Here is a tiny trained network, its code and every weight. The questions are about switching its units off for an input and a class, where a switched-off unit gives its printed mean instead of its output.

import numpy as np


def w(rows, s, z=0):
    codes = np.array(rows[::2]) - 128.0
    scale = np.full(codes.shape[1], s)
    scale[-1] = z or s
    return codes * scale


def f(y):
    return np.maximum(y, 0)


def log_softmax(a):
    a = a - a.max(-1, keepdims=True)
    return a - np.log(np.exp(a).sum(-1, keepdims=True))


def net(x, mask):
    res = np.array(x, float).reshape(1, 7) / 4 @ E
    y = f(res @ A[0][:, :-1].T + A[0][:, -1])
    res = res + np.where(mask, y, B[0][:, -1]) @ B[0][:, :-1]
    return log_softmax(res[-1] @ U[:, :-1].T + U[:, -1])


A, B = {}, {}
E = w([
[115,104,122,153,110,173,191,77],'x0',
[109,94,93,162,119,167,69,107],'x1',
[130,123,249,162,106,129,109,104],'x2',
[95,141,164,62,69,141,97,88],'x3',
[119,73,189,90,155,169,156,156],'x4',
[101,150,89,148,135,161,92,167],'x5',
[205,117,119,155,149,133,105,99],'x6',
],0.018)
A[0] = w([
[220,132,115,168,122,70,107,122,29],'N0',
[186,185,117,111,46,135,96,37,99],'N1',
[167,85,140,241,137,160,76,128,162],'N2',
[136,136,119,208,124,113,224,168,118],'N3',
[87,167,73,156,144,136,92,148,179],'N4',
[11,166,127,94,46,158,131,106,192],'N5',
[218,108,162,88,173,105,170,153,254],'N6',
],0.011,0.0042)
B[0] = w([
[185,97,137,190,122,29,203,144,209],'N0',
[110,162,78,132,26,131,73,53,203],'N1',
[143,110,172,254,175,178,73,166,233],'N2',
[81,235,108,150,114,197,225,134,211],'N3',
[121,128,84,144,143,93,102,200,222],'N4',
[14,102,162,86,148,85,99,136,238],'N5',
[232,140,175,71,132,177,155,104,250],'N6',
],0.0093,0.015)
U = w([
[180,153,234,42,130,88,102,139,241],'0',
[45,62,254,103,107,90,162,110,133],'1',
[133,184,166,138,141,156,205,104,2],'2',
[96,129,70,87,178,117,118,204,181],'3',
[129,119,176,222,161,165,66,151,166],'4',
[93,165,143,132,56,103,61,66,130],'5',
[150,23,148,146,160,212,188,39,134],'6',
[171,135,113,177,135,25,146,118,53],'7',
],0.013,0.0033)

Each question gives the input, the list of numbers given to net, and the class t.
The units are the neurons (one row each of A and B). Each row of codes is followed by its name. A weight is (code - 128) times the scale printed after its matrix; where a second scale follows, it is the last column's (A, B and U).
mask holds one flag per neuron, in row order. A switched-off neuron (its flag False) gives its mean, the last column of its row in B, instead of its output. The means were averaged over made-up inputs and are rounded, as every weight is.
A unit's drop is (log p(t) with every unit on - log p(t) with that unit switched off) / (log p(t) with every unit on - log p(t) with every unit switched off).
The circuit of an input: a set's keep is (log p(t) with only the set's units on - log p(t) with every unit switched off) / (log p(t) with every unit on - log p(t) with every unit switched off). Starting from all 7 units, units are removed one at a time, each time the one whose removal leaves the highest keep (on an exact tie, the one counted first), for as long as the keep stays at least 0.8.
circuit, biggest first: the units of the circuit, biggest drop first
most important unit: the unit with the biggest drop
k most important neurons: the k neurons with the biggest drops, biggest first
drop of u: that unit's drop, to one decimal
input [8,1,-7,-1,-5,3,4], class 3: most important unit : N4
input [-7,2,-4,-1,2,-1,3], class 7: 3 most important neurons : [N5, N0, N3]
input [2,5,-8,-7,4,-8,-8], class 2: 2 most important neurons : [N3, N5]
input [-4,7,-2,-4,7,-7,-4], class 6: circuit, biggest first : [N5, N4]
input [-8,-7,0,-8,0,-3,1], class 2: 2 most important neurons : [N3, N6]
input [2,-5,5,-2,-7,5,-3], class 5: circuit, biggest first : [N2, N0]
input [-7,-5,2,4,-2,-8,-8], class 1: 2 most important neurons : [N5, N4]
input [4,-1,-1,8,-1,-3,-1], class 5: 2 most important neurons : [N1, N0]
input [0,2,0,-2,-4,-6,-6], class 1: circuit, biggest first : [N1, N4, N5]
input [5,-3,-2,3,-3,6,-4], class 1: 2 most important neurons : [N5, N3]
input [-8,7,-4,-8,2,4,0], class 4: drop of N2 : 3.0
input [8,-1,4,-6,-2,-4,1], class 2: drop of N3 : 2.1
input [-2,-8,6,6,-5,-4,7], class 5: drop of N5 : 0.0
input [4,5,-2,1,7,8,-1], class 3: most important neuron : [N5]
